Here is a tiny trained network, its code and every weight. The questions are about switching its units off for an input and a class, where a switched-off unit gives its printed mean instead of its output.

import numpy as np


def w(rows, s, z=0):
    codes = np.array(rows[::2]) - 128.0
    scale = np.full(codes.shape[1], s)
    scale[-1] = z or s
    return codes * scale


def f(y):
    return np.maximum(y, 0)


def log_softmax(a):
    a = a - a.max(-1, keepdims=True)
    return a - np.log(np.exp(a).sum(-1, keepdims=True))


def net(x, mask):
    res = np.array(x, float).reshape(1, 7) / 4 @ E
    y = f(res @ A[0][:, :-1].T + A[0][:, -1])
    res = res + np.where(mask, y, B[0][:, -1]) @ B[0][:, :-1]
    return log_softmax(res[-1] @ U[:, :-1].T + U[:, -1])


A, B = {}, {}
E = w([
[78,59,144,144,174,211,3,69],'x0',
[56,191,50,59,102,166,74,216],'x1',
[207,181,105,10,157,132,106,41],'x2',
[157,73,4,168,11,173,149,81],'x3',
[134,121,129,129,131,130,130,133],'x4',
[124,124,126,128,127,121,129,124],'x5',
[179,148,26,197,208,78,78,155],'x6',
],0.0058)
A[0] = w([
[112,159,160,81,63,190,188,140,214],'N0',
[45,140,190,228,144,91,142,215,164],'N1',
[107,76,145,145,158,195,12,64,61],'N2',
[164,171,105,126,125,93,199,179,35],'N3',
[165,192,123,148,68,56,216,176,67],'N4',
[179,116,168,173,139,112,171,74,37],'N5',
[192,51,158,161,161,146,142,44,110],'N6',
[229,201,114,9,132,92,126,65,113],'N7',
[155,184,144,90,124,27,220,173,111],'N8',
[74,159,122,145,66,131,90,212,103],'N9',
[159,134,47,167,208,68,81,141,12],'N10',
[211,75,190,227,104,76,171,88,80],'N11',
[141,161,209,63,254,93,92,158,50],'N12',
[188,181,128,110,84,72,191,149,87],'N13',
[78,100,161,126,175,141,76,111,154],'N14',
[69,103,178,75,87,174,168,106,58],'N15',
[204,96,26,145,42,181,128,84,44],'N16',
[126,71,40,123,59,145,152,104,44],'N17',
[51,76,125,242,69,138,179,171,100],'N18',
[124,103,165,146,168,198,30,105,20],'N19',
[123,180,129,139,90,56,181,169,61],'N20',
[93,152,69,90,98,186,121,209,158],'N21',
[106,121,90,142,171,155,72,97,216],'N22',
[168,124,66,182,166,81,83,168,197],'N23',
[124,142,178,97,104,164,169,143,80],'N24',
[128,108,155,165,142,117,138,67,63],'N25',
[207,181,71,229,174,75,128,214,110],'N26',
[157,85,166,181,124,124,161,74,60],'N27',
[85,186,58,70,110,175,77,173,173],'N28',
[159,174,48,182,65,152,137,93,159],'N29',
[154,188,180,115,220,79,88,164,98],'N30',
[141,63,39,115,87,180,160,77,42],'N31',
[98,144,211,84,68,158,180,122,23],'N32',
[74,175,71,75,80,186,74,179,31],'N33',
[164,169,98,54,166,185,127,56,255],'N34',
[133,188,184,108,146,109,95,157,244],'N35',
[77,102,180,113,59,142,182,123,83],'N36',
],0.0067,0.005)
B[0] = w([
[112,51,111,133,113,56,100,80,235],'N0',
[147,53,21,59,179,226,206,122,236],'N1',
[113,164,117,219,15,183,89,232,195],'N2',
[98,207,171,212,50,175,36,203,166],'N3',
[115,153,136,225,56,185,44,171,202],'N4',
[181,235,177,65,193,55,82,214,157],'N5',
[176,186,120,118,188,69,106,214,192],'N6',
[227,35,56,125,115,239,146,175,232],'N7',
[108,156,127,224,62,188,121,171,229],'N8',
[229,133,157,90,196,89,155,183,181],'N9',
[44,78,214,21,33,42,45,27,162],'N10',
[174,188,137,83,203,69,103,219,199],'N11',
[20,230,167,102,115,194,225,55,222],'N12',
[115,150,133,232,65,169,65,163,192],'N13',
[113,126,109,209,92,170,145,154,191],'N14',
[114,96,164,101,89,23,41,88,168],'N15',
[9,213,205,76,144,168,210,58,199],'N16',
[44,213,199,127,182,177,193,90,177],'N17',
[193,94,50,32,177,235,176,145,207],'N18',
[81,210,129,228,26,198,67,204,165],'N19',
[114,158,84,194,75,194,77,182,173],'N20',
[172,136,183,140,194,58,107,174,213],'N21',
[150,66,161,181,81,104,108,134,210],'N22',
[96,39,160,84,97,87,96,79,212],'N23',
[79,106,127,84,77,101,80,47,156],'N24',
[152,170,133,123,187,110,82,199,147],'N25',
[115,37,145,40,60,66,73,67,210],'N26',
[188,183,169,108,185,81,76,188,161],'N27',
[194,142,165,137,196,46,131,176,229],'N28',
[51,128,149,99,175,145,213,73,207],'N29',
[31,138,163,74,131,150,188,70,211],'N30',
[28,204,222,135,115,202,187,100,179],'N31',
[89,98,121,60,73,63,71,59,166],'N32',
[195,209,190,128,219,46,87,197,179],'N33',
[224,3,35,157,138,156,158,137,254],'N34',
[121,119,133,155,190,125,226,88,245],'N35',
[137,53,113,97,111,65,51,65,174],'N36',
],0.0061,0.0066)
U = w([
[89,189,123,255,23,198,41,185,35],'0',
[178,55,55,97,167,208,175,126,149],'1',
[3,242,202,103,165,161,219,43,19],'2',
[197,233,183,113,225,31,69,189,23],'3',
[77,50,149,74,47,39,31,31,11],'4',
[137,88,120,176,145,120,157,109,255],'5',
[138,92,119,181,140,115,166,113,249],'6',
],0.0081,0.0067)

Each question gives the input, the list of numbers given to net, and the class t.
The units are the neurons (one row each of A and B). Each row of codes is followed by its name. A weight is (code - 128) times the scale printed after its matrix; where a second scale follows, it is the last column's (A, B and U).
mask holds one flag per neuron, in row order. A switched-off neuron (its flag False) gives its mean, the last column of its row in B, instead of its output. The means were averaged over made-up inputs and are rounded, as every weight is.
A unit's drop is (log p(t) with every unit on - log p(t) with that unit switched off) / (log p(t) with every unit on - log p(t) with every unit switched off).
The circuit of an input: a set's keep is (log p(t) with only the set's units on - log p(t) with every unit switched off) / (log p(t) with every unit on - log p(t) with every unit switched off). Starting from the 12 units with the biggest drops (on a tie, the unit counted first), units are removed one at a time, each time the one whose removal leaves the highest keep (on an exact tie, the one counted first), for as long as the keep stays at least 0.8.
units of the circuit, in order: the units of the circuit, biggest drop first
most important unit: the unit with the biggest drop
k most important neurons: the k neurons with the biggest drops, biggest first
input [-8,8,2,4,-1,3,7], class 0: most important unit -> N4
input [-7,-7,8,-8,8,-4,-8], class 1: 3 most important neurons -> N7; N34; N16
input [-4,-3,-8,-8,-4,3,-7], class 1: 3 most important neurons -> N1; N18; N16
input [-8,-3,3,8,-4,-4,-5], class 0: 2 most important neurons -> N4; N13
input [-6,-7,-6,-5,3,3,-8], class 4: 3 most important neurons -> N32; N36; N24
input [-5,3,-8,6,0,2,6], class 1: 2 most important neurons -> N18; N1
input [5,7,-5,7,-7,4,-1], class 2: units of the circuit, in order -> N16; N17
input [0,0,5,7,6,-1,-1], class 2: 2 most important neurons -> N16; N31
input [-5,-7,-2,-1,6,-4,-4], class 3: units of the circuit, in order -> N11; N5
input [-7,4,-8,6,-8,1,-6], class 1: 3 most important neurons -> N18; N1; N9
input [-5,5,-3,7,4,3,-2], class 2: 3 most important neurons -> N16; N17; N29
input [3,-7,4,6,-4,-2,6], class 3: units of the circuit, in order -> N6; N11
input [5,-5,-8,8,4,6,-2], class 1: 2 most important neurons -> N18; N12
input [-5,-2,-5,-4,-5,1,6], class 4: units of the circuit, in order -> N26
input [8,2,7,-3,8,-4,-7], class 0: 2 most important neurons -> N2; N19
input [-7,-8,0,1,5,3,4], class 3: 2 most important neurons -> N11; N5
input [6,7,1,-2,4,-1,4], class 3: units of the circuit, in order -> N28; N33
input [-2,1,-6,-6,-6,-4,7], class 4: units of the circuit, in order -> N26; N10
input [4,4,1,4,-2,3,-7], class 4: units of the circuit, in order -> N15; N0
input [6,8,-4,-4,7,3,-2], class 3: most important unit -> N33
input [5,7,3,-2,-2,3,-7], class 3: units of the circuit, in order -> N33; N28
input [-6,-6,-5,2,-6,2,6], class 0: units of the circuit, in order -> N4; N3
